Below is a small trained network, with its code and all its weights. Each question gives an input and a target symbol and asks what happens when units are switched off, that is, made to give their printed mean instead of their output.

import numpy as np


def w(rows, s, z=0):
    codes = np.array(rows[::2]) - 128.0
    scale = np.full(codes.shape[1], s)
    scale[-1] = z or s
    return codes * scale


def f(y):
    return np.maximum(y, 0)


def softmax(a):
    e = np.exp(a - a.max(-1, keepdims=True))
    return e / e.sum(-1, keepdims=True)


def log_softmax(a):
    a = a - a.max(-1, keepdims=True)
    return a - np.log(np.exp(a).sum(-1, keepdims=True))


def net(x, mask):
    ids = ['αβδεζθλμξπστφω'.index(c) for c in x.split()]
    T = len(ids)
    res = E[ids] + P[:T]
    u = 0
    for l in range(2):
        r = res
        for j in range(2):
            rows = slice(2 * j, 2 * j + 2)
            q, k, v = (r @ M[l][rows].T for M in (Q, K, V))
            z = softmax(np.where(np.tri(T) > 0, q @ k.T / 2**0.5, -1e9)) @ v
            o = O[l][rows]
            res = res + np.where(mask[u + j], z, o[:, -1]) @ o[:, :-1]
        u += 2
        y = f(res @ A[l][:, :-1].T + A[l][:, -1])
        res = res + np.where(mask[u : u + 4], y, B[l][:, -1]) @ B[l][:, :-1]
        u += 4
    return log_softmax(res[-1] @ U[:, :-1].T + U[:, -1])


Q, K, V, O, A, B = {}, {}, {}, {}, {}, {}
E = w([
[111,124,112,91],'α',
[162,155,97,81],'β',
[160,118,187,165],'δ',
[126,126,123,136],'ε',
[2,88,48,148],'ζ',
[111,96,137,168],'θ',
[126,144,113,112],'λ',
[110,129,91,116],'μ',
[116,122,105,130],'ξ',
[121,55,78,183],'π',
[150,120,116,143],'σ',
[120,149,105,174],'τ',
[108,140,165,168],'φ',
[182,171,163,128],'ω',
],0.027)
P = w([
[149,132,93,106],'0',
[159,122,97,106],'1',
[137,163,56,224],'2',
[157,123,131,98],'3',
[182,76,106,135],'4',
[116,155,107,250],'5',
],0.014)
Q[0] = w([
[43,99,214,209],'0.h1',
[156,35,197,78],'0.h1',
[55,124,144,116],'0.h2',
[193,190,109,2],'0.h2',
],0.008)
K[0] = w([
[53,163,130,216],'0.h1',
[162,170,132,146],'0.h1',
[35,112,68,118],'0.h2',
[217,119,11,115],'0.h2',
],0.011)
V[0] = w([
[130,2,66,88],'0.h1',
[137,134,203,139],'0.h1',
[104,64,198,12],'0.h2',
[27,155,232,167],'0.h2',
],0.0058)
O[0] = w([
[89,152,31,33,254],'0.h1',
[173,251,32,57,7],'0.h1',
[2,246,206,71,30],'0.h2',
[141,43,113,192,101],'0.h2',
],0.0056,0.0061)
A[0] = w([
[165,65,154,131,166],'0.n1',
[142,187,86,161,208],'0.n2',
[171,219,191,10,2],'0.n3',
[189,98,114,163,151],'0.n4',
],0.012,0.0058)
B[0] = w([
[125,185,122,138,198],'0.n1',
[175,150,165,239,236],'0.n2',
[241,113,1,77,195],'0.n3',
[152,156,90,50,254],'0.n4',
],0.0091,0.0063)
Q[1] = w([
[163,101,129,52],'1.h1',
[34,91,111,154],'1.h1',
[127,128,1,234],'1.h2',
[102,106,102,96],'1.h2',
],0.0094)
K[1] = w([
[221,105,148,83],'1.h1',
[69,85,75,82],'1.h1',
[9,71,255,41],'1.h2',
[137,176,206,50],'1.h2',
],0.0076)
V[1] = w([
[109,119,37,192],'1.h1',
[75,254,143,84],'1.h1',
[144,178,98,139],'1.h2',
[190,44,143,98],'1.h2',
],0.0076)
O[1] = w([
[153,217,65,93,250],'1.h1',
[148,1,164,155,67],'1.h1',
[251,85,113,129,121],'1.h2',
[85,41,153,121,113],'1.h2',
],0.0064,0.014)
A[1] = w([
[142,3,108,174,201],'1.n1',
[140,158,132,164,191],'1.n2',
[1,133,73,167,43],'1.n3',
[173,165,198,12,254],'1.n4',
],0.0083,0.008)
B[1] = w([
[157,1,103,200,144],'1.n1',
[56,133,172,175,180],'1.n2',
[163,177,254,100,249],'1.n3',
[68,69,239,108,187],'1.n4',
],0.0088,0.015)
U = w([
[100,38,120,69,213],'α',
[202,145,63,64,2],'β',
[129,90,236,166,137],'δ',
[145,114,121,154,142],'ε',
[84,178,186,74,140],'ζ',
[139,115,107,150,114],'θ',
[150,125,126,136,131],'λ',
[131,106,89,136,167],'μ',
[134,108,92,149,187],'ξ',
[150,100,10,135,113],'π',
[165,125,121,149,130],'σ',
[195,225,68,201,65],'τ',
[97,156,175,254,144],'φ',
[231,173,174,107,109],'ω',
],0.0082,0.0055)

Each question gives the input, a string of symbols that net reads in full, and the target symbol t.
The units are the heads (2 rows each of Q, K, V and O) and the neurons (one row each of A and B). Each row of codes is followed by its name. A weight is (code - 128) times the scale printed after its matrix; where a second scale follows, it is the last column's (O, A, B and U).
mask holds one flag per unit, layer by layer, with each layer's heads first. A switched-off unit (its flag False) gives its mean, the last column of its rows in O or B, instead of its output. The means were averaged over made-up inputs and are rounded, as every weight is.
A unit's drop is (log p(t) with every unit on - log p(t) with that unit switched off) / (log p(t) with every unit on - log p(t) with every unit switched off).
The circuit of an input: a set's keep is (log p(t) with only the set's units on - log p(t) with every unit switched off) / (log p(t) with every unit on - log p(t) with every unit switched off). Starting from all 12 units, units are removed one at a time, each time the one whose removal leaves the highest keep (on an exact tie, the one counted first), for as long as the keep stays at least 0.8.
circuit, biggest first: the units of the circuit, biggest drop first
k most important neurons: the k neurons with the biggest drops, biggest first
k most important neurons of layer l: the k neurons of layer l with the biggest drops, biggest first
heads that matter: for each layer, one digit per head in row order, 1 if its drop is at least 0.15 and else 0, layers parted by /
drop of u: that unit's drop, to one decimal
input ω ω ζ π δ ω, target φ: most important neuron of layer 1 : 1.n2
input ω ζ α δ δ, target δ: heads that matter : 01 / 11
input ζ δ π, target τ: circuit, biggest first : 1.h1; 1.n4
input α ζ θ, target τ: 2 most important neurons : 1.n4; 0.n4
input ζ λ ω α, target α: 3 most important neurons : 1.n3; 1.n4; 0.n2
input ω ω δ, target τ: heads that matter : 11 / 00
input π ξ σ ζ, target ζ: heads that matter : 00 / 01
input π ζ ζ, target φ: heads that matter : 00 / 00
input α μ φ, target τ: 2 most important neurons : 0.n4; 1.n4
input ζ α ζ π ξ φ, target τ: 2 most important neurons of layer 0 : 0.n4; 0.n1
input ζ μ ζ ω ω ω, target φ: 2 most important neurons of layer 0 : 0.n2; 0.n3
input σ ζ θ, target τ: 2 most important neurons of layer 0 : 0.n4; 0.n1
input ζ α α α β, target β: 3 most important neurons : 0.n3; 1.n3; 1.n2
input ζ α ω ζ ξ π, target τ: circuit, biggest first : 1.n4; 1.h1
input α ω δ, target τ: 3 most important neurons : 1.n3; 0.n2; 1.n4
input σ τ δ δ, target δ: circuit, biggest first : 1.n4
input ζ ζ ζ τ π ε, target τ: 2 most important neurons : 1.n4; 0.n4
input ω δ β δ π, target π: 2 most important neurons : 1.n3; 1.n4
input φ ξ ε λ ζ, target ζ: 2 most important neurons : 1.n3; 0.n3
input ω δ ζ ω π, target π: 2 most important neurons of layer 0 : 0.n4; 0.n2
input α μ ζ ω ζ ε, target τ: most important neuron of layer 1 : 1.n4
input ω ζ ζ, target φ: drop of 0.n1 : 0.0
input π ω μ α, target α: drop of 1.n3 : 0.3
